In the rows, zero is written as 128.
Each row of numbers stands for one node and depends on some of the facts below. Use the named rows to name the rest.

Facts:
klagra Δ [sidi,skadon,luzesa,debeban]
dazin Δ [flotrem,gostim,stadun]
driber Δ [zoplal,pletakla]
stegrem Δ [trazo,gostim,gase]
tribru Δ [bakluvel,duse,stostevom]
pofe Δ [drutrazel]
feskam Δ [timin,fidron,timal,groste,gase,motron]
vadredrom Δ [timal,kepote]
breso Δ [troklek]
kozodrir Δ [gostim]
stilim Δ [drutrazel,skefludra]
bebrun Δ [skadon,pletakla]
kluvon Δ [timin,ketri,feskom]
falel Δ [vomi,ruzul]
kudrun Δ [brogun,zude,flatos]
pigrak Δ [rastus,grakaplis,stedri]
broski Δ [zoplal,grapun,gase]
dristera Δ [duse,flogek]
trofe Δ [skostom,timal,koze,tefon,stostevom,flatos,totum]
kibo Δ [motron]
zoso Δ [valin,skefludra,trori]
tekam Δ [tefon,monuvus,gravam,brobrul,sunik]
sodur Δ [purerak,trazo]
grevo Δ [voba,fosak]
tratrisko Δ [tefi,giflol,luzo]
tebu Δ [gafen,sunik]
stumos Δ [grakaplis,milol]
flusi Δ [zeplus,gase]
gruri Δ [skefludra,kupluk]
stirek Δ [fladak]
trupu Δ [stadun]
gimor Δ [fladak,skostom,rapa,feskom,stadun]
bures Δ [gostim]
guze Δ [drumek,triros]
plustosta Δ [bromas]
lipe Δ [stoze,tefi]
fludur Δ [tostistas,fidron,flatos,pletakla,feskom,mele]
pozul Λ: bakluvel,lipe,skatro,kluvon,breso,totum,motron
kupluk Λ: droka,lonur,monuvus,stirek,pirela
dazin Λ: kisol,bromas,baflon
durol Λ: skiden,luzo,klela
flinazar Λ: pigrak,driber,skatro,koze,domimu,totum
saplen Λ: bromas,nazo,kudrun
timin Λ: tribru,tefon
stegrem Λ: bromas,gravam,fonade
lastezu Λ: plotradre,bruklel,triros
feskam Λ: klagra
grapar Λ: skostom,sudrar
mele Λ: bitrek,groste,tofaske,pirela
dogim Λ: gruri,stirek,klagra
budaves Λ: stoze,metron,verotok,domimu,pletakla,nazo,groste
debeban Λ: skostom,purerak,gruri,monuvus,tobek,vadredrom,breso,bruklel,fludur
stilim Λ: biskudro,metron,drutrazel,grapun
milol Λ: kisol,rapa,fligar,sunik
nepla Λ: bakluvel,kisol,duse,triros
fladak Λ: plotradre,stotromem,koze,skefludra,mamor,troklek,pletakla
flogek Λ: dristera,sodur,broski
flatos Λ: biskudro,drutrazel,tribru,flotrem,skadon,brobrul
pufoflek Λ: stostevom,troklek,plustosta
grager Λ: lipe,tefon,kezur,plustosta,fosak
kitriklu Λ: skiden,stotromem,pofe,nazo
padal Λ: skatro,gotror,difak
stedri Λ: purerak,trazo,trori,sunik
stadun Λ: tobek
giflol Λ: tostistas,rapa,klela
gradis Λ: vomi,falel,klagra,tekam,baflon,fludur,brobrul,bures
rastus Λ: ruzul,kezur,groste,tratrisko
zoplal Λ: stostevom,luzesa,klela,baflon
tebu Λ: stoze,mamor
flusi Λ: nerul,metron,pletakla,groste
klupluk Λ: stotromem,drutrazel,sidi,skefludra,plikul,gimel,sunik
feskom Λ: valin,drutrazel,ruzul
trupu Λ: stumos,domimu,sodur,tofaske
gafen Λ: plotradre,purerak
zeplus Λ: lipe,gruri,fidron,tribru,monuvus,kozodrir,trofe,stoven
ploklus Λ: kozodrir,flotrem
floklu Λ: tostistas,pofe,falel,sunik
nonan Λ: nerul,drumek,verotok,rapa,klagra,stoven
truvir Λ: gimor,kisol,driber,tefon
nutregus Λ: skostom,plotradre,voba,pirela,bures
zude Λ: lipe,falel,domimu,pletakla,luzo,gostim,klela,trori
{pozul,pirela,gimel,tribru,baflon,pofe,vadredrom,dogim,bromas,bitrek,tostistas,stilim,nazo,stotromem,flatos,skatro,duse,fligar,gradis,droka,zoplal,sodur,biskudro,tratrisko,grakaplis,tefi,koze,luzo,plikul,guze,plustosta,triros,sunik} Σ b
{flotrem,kupluk,stostevom,durol,driber,flinazar,saplen,timin,stegrem,brobrul,stoze,gotror,klela,lastezu,feskam,ruzul,sudrar,mele,mamor,budaves,valin,metron,skiden,breso,debeban,voba,fidron,kozodrir,gase,troklek,totum,kluvon,luzesa,groste,milol,falel,nepla,fladak,kudrun,fonade,pigrak,nerul,rapa,pufoflek,grager,bakluvel,dristera,domimu,trofe,gostim,kibo,stadun,zoso,giflol,stoven,rastus,tekam,motron,brogun,tobek,kisol,tefon,gruri,stirek,feskom,purerak,gafen,gimor,plotradre,fosak,verotok,gravam,sidi,lonur,ketri,ploklus,grapun,floklu,difak,nonan,vomi,truvir,nutregus,tofaske,drutrazel,zude} Σ a
{klagra,dazin,monuvus,drumek,grapar,bruklel,skadon,pletakla,trazo,kitriklu,broski,padal,stedri,grevo,flusi,trupu,kezur,lipe,fludur} Σ c
{timal,skefludra,bebrun,flogek,kepote,tebu,stumos,skostom,klupluk,zeplus,trori,bures} Σ d

Named rows:
kisol: [120  90 146 131 100 137 137 124 164 109 158  91 174 105 114 147 116 161
 109 123 161 103 150 175  80 126 139 120 155 132 149 119  73 171 113 109
  92 139]
milol: [120 112 156 141  64 101 134 130 120 183 164 114 210 154 143  85  90 123
 101 157 169 116 115 200 110 151 137 132 113 170 168 174 100 105 112 169
  92 136]
rapa: [120 103 131 123 114 142 129 123 153 104 165  81 186 115 127 139 107 161
 128 115 163 110 130 173  73 148 138 123 139 139 153 126  46 157 115 127
 104 142]
giflol: [122  91 160 144 123 105 131 111  99  69 145  99 207 132 157 103 113 152
 141 108 172 122  79 199  96 127 115 109  80 141 198 166  77  97 109  94
 126 122]
dazin: [109 165 135  94  86 136  99 145 105 106 104 147 128 140 105 108 147 140
 174 188 169 145 110 124 161  83 154 133 115 168 122 115 147  56 140  82
 113 119]
flotrem: [121 121 130 123 133 142 135 136 128 124 165  80 183 124 136 131 123 150
 123 111 129 119 127 161  87 149 103 117 141 113 147 129  41 179 112 144
 118 143]
gostim: [ 99 111 131 126  72 135 127 124 146 152 153 100 184 133 143 132 117 157
 100 121 152 100 135 157  92 142 132 127 147 147 162 139  80 182 105 144
 102 146]
kupluk: [130 125 175 160 139 111 164 124  92 139 168  95 199 156 166  86 139 117
 168 138 147 122 110 184 105 155  72 127 138 124 124 144  74 101 117 118
 144 142]
timin: [105 129 144 147  92 134 145 138 130 162 161 110 195 161 158 101 124 139
 119 115 144 121 107 177 106 141 102 127 127 150 152 152  92 144 101 141
 127 133]
tefon: [111 106 131 130 107 132 132 128 154 138 161  91 178 131 139 146 103 143
 111 106 144 109 145 155  77 143 126 121 152 137 143 127  66 189 106 124
 106 132]
stoven: [125 107 145 115 130 148 147 128 120 108 166  80 176 119 133 131 125 157
 133 111 135 130 139 165  83 152 115 125 149 117 141 141  39 164 110 118
 106 128]
koze: [ 88 174  76  70 143  94  91 148 145  90 109 121 118 112 115 112  83 130
 147 147 153 100 115  45 133  80 138 126 138 145 112 126 127 132 172 110
 126  93]
tobek: [102 101 168 119 109 134 144 143 140 153 165 102 184 125 134 146 146 167
 112 117 119  93 153 150 111 132 125 132 173 135 138 149  75 171 107 165
 102 131]
saplen: [135 112 156 172  93 134 146 113 127  95 157 106 172 136 151  98 118 137
 134 146 183 149 106 199  77 138 106 110 112 129 161 144  93 112 119  77
 124 131]
kibo: [120 103 165 155 102 133 165 139 127 131 160 110 164 138 146 119 111 145
 107 124 141 130 131 155 100 132 103 113 139 119 142 151  99 176 112 108
 118 135]
ketri: [116 112 136 147 103 130 141 139 136 143 154 111 177 143 155 124 104 142
 106 117 154 115 139 159  96 146 103 128 137 141 142 148  93 171 105 121
 129 134]
valin: [138 121 134 120  99 155 144 105 129 146 176  98 182 136 159 102  96 135
 108 127 145 128 126 128  98 173 106 112 139 132 151 131  65 175  98 135
 106 156]
bruklel: [ 96 147 133  46 146 124  89 152 117  93  94 126 132 118 104 148 147 138
 173 159 134 136 153  98 162  82 151 133 151 140  96  99 100  89 163 121
 109 114]
budaves: [129 128 157 168  70 137 152 117 104 145 157 119 188 164 154  72 105 129
 113 138 161 158  95 178  99 141  93 128 107 144 169 164 127 129  98 120
 123 139]
pofe: [105 179 106  51 119 128 116 126 135 114 139 126 123 112  83  76 108 137
 154 173 145 120  95  11 129  96 156 117 146 153 111 111 124 115 169 131
  83 115]

Name these rows:
No name comes twice in this set of rows, the named rows included.
[ 99 180  94 104 130 107 100 147 114 108 114 119 137 139 114  77 116 120
 170 169 175 110  60  78 128  82 136 133  98 152 126 148 137  47 175 104
 138  95]	zoplal
[159 124 137 143 103  96 148 124  87 146 161 112 189 159 162  68  66 106
 117 153 144 146 116 199 103 161  90 104 100 125 153 177  81 121 115 117
 126 128]	rastus
[138 157 114  50 171  79  95 144 133  95  86 102 124 103 104  81  90 112
 177 160 173  62 131  58 141  80 145 128 130 132  84 122  79  89 205 130
 105 103]	triros
[101 163 123  58  92  95  84 154  84 167 105 145 158 155 115  88 108 107
 158 193 165 143 122 135 190 106 163 134 107 171 133 134 133  45 150 146
 109 126]	stedri
[130 164 130 107 121 125 106 157  83  93  81 159 111 164 136  96 125 108
 170 178 144 190 124 111 147  83 114 115 102 132 100 127 156  79 150  59
 151 128]	trupu
[111 185 106  58 146 140  88 142  91 101  97 116 135 132 126 126 118 130
 182 153 136 154 128  91 146 109 135 129 123 132 100  93  87 102 150 128
 129 119]	skadon
[ 88 160 102  54 171  78  92 137  95  96  88 146 142 132 139 106  84 128
 148 128 129 104  76  39 150  67 122 111  90 143 132 149 127 117 150 108
 127  97]	tefi
[178 162 135  72 177 104 128 144  94  86  97 109  95 114 114  47  93  92
 171 178 160 111 114  52 119  82 117 102 119 107  92 124  99  83 198  91
 124 113]	guze
[100 165 124  79 185 108 124 158 114  73 112 104 126 108  91 110 142 135
 192 155 127 122 116  63 142  70 131 122 155 115  96 141 114  96 187 106
 134  86]	vadredrom
[194 100 150 108 182 105 129 114 118 162 162 112 130 114 117 105  44 127
 128 156 139 133 138 143 128 130 123  74 129  92 158 150 110 156 161  75
 120 120]	stumos
[111 147 152 144 163 120 123 136 111 210 169 113 178 162 133  93 118 136
 159 147 131 117  79 169 133 127  94 117 115 118 176 160 146  94 134 122
 159 101]	zeplus
[ 64 162  89  24 127  89  74 143 120 112 106 146 155 116 111 112  82 154
 126 123 125  88  79  22 148  65 162 126 106 180 141 128 131 134 143 142
  99  96]	luzo
[112 163 106  38 167 100 105 142  89  80 105 143 126 115 130 101  84 142
 133 133  99 133  84  25 139  70 130  96 106 140 127 149 130 123 154 109
 117  96]	tratrisko
[ 98 159 114  58 183 125  90 160 107  75  93 103 135 127 117 157 148 136
 208 146 137 133 153 109 153 105 135 137 141 112  84  96  71  84 167 106
 134 110]	monuvus
[130 135 133 138 159 121 113 128 131 204 161 122 150 159 153 114  81 128
 121 139 151 113 102 146 138 129  89  98 106 123 172 144 162 152 125  85
 164 114]	flogek

Now the same nodes, written a new way:
Some nodes and their rows:
skostom: [194 129 114 138 146 102  47 180 176  93  88 171 139 157 110 122 121 122
 121 152 144 104 140 122 113 137  73 112 163 145]
dristera: [184  76  81 150 120 109  48 181 167  92  72 164 123 123 109  87 187  52
  34 118  98  61 126  75  84 122 132 113 148 135]
mamor: [160 131 118 148 162  94  78 177 161 102  79 128 141 120 101 111 144 133
  92 143 136  97 153 116 119 147 113 120 144 143]
durol: [164 145 113 144 148  93  95 165 169 140  89 124 131 115 100  96 167 165
 104 116 128  99 128 120 121 143 127 105 146 157]
bebrun: [179 153 136 147 134  87  81 187 187  98  70 170 118 128 120 121 185 113
 128 124 110  65 137 118  99 150  89 134 172 122]
grager: [160 143 115 144 153  92  91 167 170 137  91 121 131 117 102  93 169 165
 104 113 127 102 134 115 126 142 131 108 147 157]
totum: [155 117 136 146 160  94  70 175 158 109  80 132 143 127 109 110 151 126
  92 158 146  98 154 117 129 142 123 112 147 143]
breso: [169 128 154 137 154  98  68 196 184 108  78 141 137  99 114 102 153 111
  97 163 134  63 148 113 107 135 119 119 146 137]
kisol: [160 128 124 147 158  94  80 174 160 108  74 133 142 119 102 116 145 133
  93 155 142  96 145 123 120 146 115 117 144 142]
flogek: [197  89  48 153 104 103  51 154 167 119  87 173 105 170 109  85 188  90
  72  85 100 113 103  91 110 127 106 100 168 154]
bakluvel: [158 120 134 144 159  95  71 175 163 111  78 132 143 125 107 112 146 126
  94 159 148  97 149 120 125 142 122 112 145 144]
gimor: [150 118 132 141 155  95  94 201 174 122  81 177 149  87 119 108 144 134
  89 142 111  52 153 126  99 134 115 113 154 129]
difak: [122  79 185 147 155  83  75 174 151 140  72 121 140 132 133 111 179 105
  95 178 166 111 170 127 160 142 153  99 153 135]
stostevom: [160 130 108 148 161  96  75 178 157 103  84 133 144 115 102 108 139 138
  92 148 135  95 149 121 120 146 114 120 143 147]
stumos: [189 104  87 147 132 101  46 195 178  96  82 177 118 125 121 100 152  79
  92 135 106  82 135 111 103 133  90 130 163 133]
tratrisko: [158 129  59 135 168 103  63 204 179  91  72 169 125 106 129 106 142  82
 112 124 101  90 117 123 111 156  83 150 151 145]
vomi: [167 136 125 144 160  98  71 177 164  97  80 130 144 123  99 116 138 132
  96 151 143  94 146 113 113 143 112 116 143 144]
milol: [165 146 114 143 149  94  90 166 171 138  89 128 130 117 100  96 166 164
 104 119 129  98 127 119 122 142 129 103 147 159]
nutregus: [175 148 135 136 147  98  80 162 182 134  89 127 134 130  97  97 163 160
 108 124 141  95 127 109 114 136 125  95 147 160]
stotromem: [156 129  60 138 167 103  66 178 167  90  64 155 132 137 119 125 136  94
 117 131 126 120 113 127 122 163  78 136 149 149]

Which node is each row?
No name comes twice in this set of rows, the named rows included.
[173 134 129 138 156 101  68 198 178 104  81 146 139  93 109  99 142 122
  94 159 127  61 146 117 100 138 119 124 144 141]	tekam
[185 128  81 146 144  95  57 175 167 109  94 157 123 138 113  94 142 133
 118 138 132 111 134 131 125 141  90 119 164 158]	timal
[181 130  93 122 162 112  40 195 191  88  69 169 129 119 132  99 138  82
 121 159 130  83 107 122 100 147  88 132 153 154]	vadredrom
[155 129  88 130 153  99  76 166 177 131  73 152 123 145 127 104 167 115
 130 116 130 126  97 127 134 154 104 110 155 165]	pozul
[159 116 134 144 161  95  61 175 158 104  82 121 141 123 112  99 150 124
  95 171 154  98 153 120 131 144 130 114 146 150]	motron
[157 130 129 144 147  92  91 163 167 146  88 125 130 123 107  94 175 153
 103 123 136 103 133 118 130 139 137  99 150 157]	flinazar
[172 129  78 130 165 108  53 174 177  82  66 162 135 156 118 125 132  91
 118 138 135 117 108 115 114 155  76 126 150 152]	pirela
[180 149 140 140 143  60 124 174 172  91 120  36  99  98 122  50 157 162
  88 128 137  55 125 111  83 123 156 122 134 143]	flusi
[174 134 143 134 155 102  70 197 185 107  83 158 146 100 110 108 140 129
  96 149 125  55 148 112  94 132 112 114 148 138]	stirek
[129 102 200 143 135  48 129 158 148 133 116  45 116 145 142  87 168 154
  92 142 167  88 141 125 134 121 188  83 141 130]	padal

The same nodes again, as new rows of numbers:
Known rows:
feskom: [118 130 114 123 142 153 114  90 105 113 132 127 160 111 120 132 109 129
 102 141  97 116 125 137 154 133 138]
fosak: [123 120 125 119 141 140 127 135 124 129 123 134 161 127 117 139 151 136
 123 140 116 144 120 123 130 145 141]
droka: [126 130 122 112 129 114 111 133 140 132 128 119 148 142 127 141 113 134
 138 124 134 151 108 117 140 118 136]
driber: [108 132 111 110 145 134 123 125 140 129  98 133 139 131 125 124 169 145
 109 122 136 142 112 118 125 147 133]
nonan: [135 117 126 134 160 139 125 113 105  99 128 111 160 104 110 142 101 141
 101 151 117 103 139 127 126 126 102]
lipe: [137 144  96 106 105  85  97 132 165 127  99 109 123 154 142 141  80 144
 147  87 172 159  93 112 124 101 118]
sunik: [117 130 113  95 135 126 105 129 156 132 112 127 152 142 124 123 105 144
 143 124 142 145  99 125 141 122 124]
floklu: [107 132 121 117 156 167 123 131 146 107 135 118 158 111 119 132 115 141
 116 148 116 110 132 143 141 141 117]
skadon: [130 134 114 100 117  93  91 125 155 134 124 108 144 156 136 141  82 143
 151 106 168 159  89 119 141  96 131]
pigrak: [127 124 101 111 134 131 130 131 119 117  99 138 149 128 129 134 148 141
 119 124 124 141 120 121 118 148 129]
kluvon: [124 128 104 121 131 135 122 130 125 128 104 136 141 131 123 133 150 138
 110 121 121 158 119 112 121 147 133]
dazin: [138 151  72 100 137 126  72 127 167 113 106 107 114 134 137  99   8 138
 148  93 148 122 124 108 124  89 114]
stedri: [106 145 108 104 133 120  94 124 174 109 139 105 143 145 157 122  49 145
 147 116 169 118  97 133 161  99 107]
durol: [116 126 120 110 150 162 121 113 135 107 131 119 165 109 116 136 116 143
 111 147 110 102 128 148 137 134 120]
mele: [116 120 120 132 139 153 116 109 113  94 147 125 159 109 135 144 120 126
 111 142 106 109 137 145 148 137 141]
nazo: [132 132 122 103 124 119 101 112 143 133 116 124 153 136 120 141 107 134
 142 123 125 149 105 136 143 116 153]
zude: [121 117 117 118 146 162 113 108 133 101 130 121 164 106 120 136 114 140
 116 144 108 107 135 153 136 137 130]
gimel: [129 133 124 109 124 118 110 130 145 138 133 120 149 143 127 141 116 136
 136 124 134 153 106 121 141 120 141]
falel: [133 133 111 120 135 133 124 130 131 124  95 136 142 125 118 133 142 141
 119 123 124 143 122 118 116 145 125]
biskudro: [134 126 119 109 125 112 106 119 130 131 120 121 154 141 125 144 112 136
 138 122 131 142 107 125 140 113 142]

Which node is each row?
No name comes twice in this set of rows, the named rows included.
[114 112 120 129 158 153 114 118 113  97 127 127 161 106 127 126 106 132
 115 148 115 102 133 133 142 138 117]	ploklus
[116 125 121 115 156 163 119 121 145 109 124 118 162 106 110 132 109 144
 114 147 112 109 131 146 134 139 114]	giflol
[119 121 113 122 139 128  99 107 137 101 129 112 151 122 133 132  74 136
 123 127 138 117 118 133 147 114 115]	flatos
[139 114 125 113 122 126 115  99  95 118 130 130 166 122 123 156 150 129
 119 139 105 124 127 147 128 131 165]	groste
[118 125 109 106 123 123  75 117 177 106 133 104 142 135 148 130  46 143
 157 108 157 123 113 145 144  97 120]	kitriklu
[165 141 115 137 124  59 109 124 135 131  97  89 118 145 114 150  61 142
 120  97 180 162 105  80 110  91  81]	klagra
[109 132 142 114 161 136 129 129 138 131 133 127 143 130 119 130 182 135
 119 146 127 126 128 123 132 131 142]	gase
[115 146 116 105 119  96 103 137 161 138 136 112 139 163 147 135  85 138
 155 111 163 155  87 113 153 101 127]	bruklel
[121 141 107 116 135 133 137 139 124 123 109 132 141 132 128 138 158 137
 111 124 123 144 117 111 124 147 124]	breso
[147 119 134 125 119 137 139 143 116 116 105 140 155 118 136 157 145 131
 133 133 116 124 130 141 126 153 130]	drutrazel
[129 123 121 111 147 144 122 130 124 132 118 127 166 127 100 139 130 143
 121 145 113 148 120 122 123 139 128]	rapa
[ 94 131 121 126 161 174 120 147 157 104 144 126 152 115 127 124 117 140
 122 149 124 121 133 132 142 151 113]	nepla

